Below are the code and all the weights of a small trained network. Each question names an input and a target symbol and asks about switching units off, where a switched-off unit gives its printed mean instead of its output.

import numpy as np


def w(rows, s, z=0):
    codes = np.array(rows[::2]) - 128.0
    scale = np.full(codes.shape[1], s)
    scale[-1] = z or s
    return codes * scale


def norm(h):
    return h / np.sqrt((h * h).mean(-1, keepdims=True) + 1e-5)


def f(y):
    return np.maximum(y, 0)


def softmax(a):
    e = np.exp(a - a.max(-1, keepdims=True))
    return e / e.sum(-1, keepdims=True)


def log_softmax(a):
    a = a - a.max(-1, keepdims=True)
    return a - np.log(np.exp(a).sum(-1, keepdims=True))


def net(x, mask):
    ids = ['αγεηθλμπστψ'.index(c) for c in x.split()]
    T = len(ids)
    res = E[ids] + P[:T]
    r = norm(res)
    for j in range(2):
        rows = slice(2 * j, 2 * j + 2)
        q, k, v = (r @ M[0][rows].T for M in (Q, K, V))
        z = softmax(np.where(np.tri(T) > 0, q @ k.T / 2**0.5, -1e9)) @ v
        o = O[0][rows]
        res = res + np.where(mask[j], z, o[:, -1]) @ o[:, :-1]
    y = f(norm(res) @ A[0][:, :-1].T + A[0][:, -1])
    res = res + np.where(mask[2:26], y, B[0][:, -1]) @ B[0][:, :-1]
    return log_softmax(norm(res)[-1] @ U[:, :-1].T + U[:, -1])


Q, K, V, O, A, B = {}, {}, {}, {}, {}, {}
E = w([
[73,130,26],'α',
[185,107,111],'γ',
[190,87,236],'ε',
[165,102,171],'η',
[109,65,217],'θ',
[246,172,127],'λ',
[231,187,81],'μ',
[71,117,66],'π',
[242,166,137],'σ',
[74,125,54],'τ',
[116,75,206],'ψ',
],0.013)
P = w([
[41,17,159],'0',
[80,4,124],'1',
[103,75,152],'2',
[70,123,161],'3',
[36,168,174],'4',
[3,215,192],'5',
],0.0024)
Q[0] = w([
[83,253,80],'head 1',
[240,128,116],'head 1',
[234,11,139],'head 2',
[190,53,77],'head 2',
],0.0048)
K[0] = w([
[139,137,110],'head 1',
[125,183,144],'head 1',
[207,1,81],'head 2',
[122,98,70],'head 2',
],0.0095)
V[0] = w([
[94,254,137],'head 1',
[123,71,112],'head 1',
[197,103,34],'head 2',
[192,116,125],'head 2',
],0.0076)
O[0] = w([
[211,3,141,2],'head 1',
[89,200,27,163],'head 1',
[84,207,236,155],'head 2',
[118,137,33,187],'head 2',
],0.0044,0.0058)
A[0] = w([
[167,100,67,185],'neuron 1',
[88,113,137,183],'neuron 2',
[223,149,68,31],'neuron 3',
[105,155,88,103],'neuron 4',
[152,28,118,185],'neuron 5',
[96,177,134,81],'neuron 6',
[162,57,127,158],'neuron 7',
[130,153,128,130],'neuron 8',
[66,121,124,113],'neuron 9',
[187,46,104,254],'neuron 10',
[83,110,101,173],'neuron 11',
[111,89,124,162],'neuron 12',
[169,65,72,251],'neuron 13',
[193,115,122,146],'neuron 14',
[137,149,171,58],'neuron 15',
[104,59,142,83],'neuron 16',
[77,78,124,206],'neuron 17',
[95,162,152,75],'neuron 18',
[142,249,124,144],'neuron 19',
[85,179,95,66],'neuron 20',
[143,155,128,137],'neuron 21',
[166,113,157,148],'neuron 22',
[119,155,72,147],'neuron 23',
[165,127,112,87],'neuron 24',
],0.015,0.0042)
B[0] = w([
[105,135,183,146],'neuron 1',
[120,136,100,170],'neuron 2',
[87,134,57,168],'neuron 3',
[156,123,121,156],'neuron 4',
[174,153,98,147],'neuron 5',
[108,173,143,172],'neuron 6',
[127,182,105,144],'neuron 7',
[122,105,112,154],'neuron 8',
[152,104,87,163],'neuron 9',
[176,180,240,153],'neuron 10',
[163,137,141,157],'neuron 11',
[153,145,135,144],'neuron 12',
[158,167,250,143],'neuron 13',
[107,106,92,159],'neuron 14',
[114,135,121,168],'neuron 15',
[155,134,141,147],'neuron 16',
[136,165,157,168],'neuron 17',
[116,119,158,169],'neuron 18',
[135,109,127,255],'neuron 19',
[140,80,101,170],'neuron 20',
[147,110,147,161],'neuron 21',
[153,119,88,170],'neuron 22',
[135,143,162,166],'neuron 23',
[90,122,125,139],'neuron 24',
],0.011,0.0097)
U = w([
[190,253,123,146],'α',
[213,44,106,196],'γ',
[149,23,195,69],'ε',
[18,66,157,96],'η',
[94,119,123,148],'θ',
[110,126,100,81],'λ',
[99,131,98,121],'μ',
[105,152,91,13],'π',
[98,119,94,189],'σ',
[101,129,101,106],'τ',
[94,164,119,2],'ψ',
],0.015,0.0087)

Each question gives the input, a string of symbols that net reads in full, and the target symbol t.
The units are the heads (2 rows each of Q, K, V and O) and the neurons (one row each of A and B). Each row of codes is followed by its name. A weight is (code - 128) times the scale printed after its matrix; where a second scale follows, it is the last column's (O, A, B and U).
mask holds one flag per unit, heads first, then neurons. A switched-off unit (its flag False) gives its mean, the last column of its rows in O or B, instead of its output. The means were averaged over made-up inputs and are rounded, as every weight is.
A unit's drop is (log p(t) with every unit on - log p(t) with that unit switched off) / (log p(t) with every unit on - log p(t) with every unit switched off).
The circuit of an input: a set's keep is (log p(t) with only the set's units on - log p(t) with every unit switched off) / (log p(t) with every unit on - log p(t) with every unit switched off). Starting from the 12 units with the biggest drops (on a tie, the unit counted first), units are removed one at a time, each time the one whose removal leaves the highest keep (on an exact tie, the one counted first), for as long as the keep stays at least 0.8.
units of the circuit, in order: the units of the circuit, biggest drop first
most important unit: the unit with the biggest drop
k most important neurons: the k neurons with the biggest drops, biggest first
which heads matter: for each layer, one digit per head in row order, 1 if its drop is at least 0.15 and else 0, layers parted by /
drop of u: that unit's drop, to one decimal
input η μ η, target γ: which heads matter	00
input σ ε τ η ε η, target γ: units of the circuit, in order	[head 1; head 2; neuron 10]
input η ψ ε α, target α: most important unit	neuron 13
input η η τ, target α: which heads matter	00
input η η η γ, target γ: 3 most important neurons	[neuron 20; neuron 19; neuron 4]
input γ λ τ ψ η γ, target γ: units of the circuit, in order	[neuron 19; neuron 20]
input η η η θ, target α: which heads matter	01
input θ ψ η η π, target α: which heads matter	01
input η ψ μ ε, target α: which heads matter	01
input η η η, target ε: which heads matter	11
input ψ η η γ η, target η: which heads matter	00
input ε μ π, target α: which heads matter	10
input η η ε ε τ, target α: which heads matter	01
input π η η η ψ, target α: which heads matter	01
input θ η ε ψ, target α: most important unit	head 2
input λ η ε, target α: which heads matter	00
input η ψ ε η η, target ε: 2 most important neurons	[neuron 3; neuron 9]
input σ ε α η μ θ, target α: 2 most important neurons	[neuron 17; neuron 19]
input η ε η η α, target α: drop of neuron 3	0.2
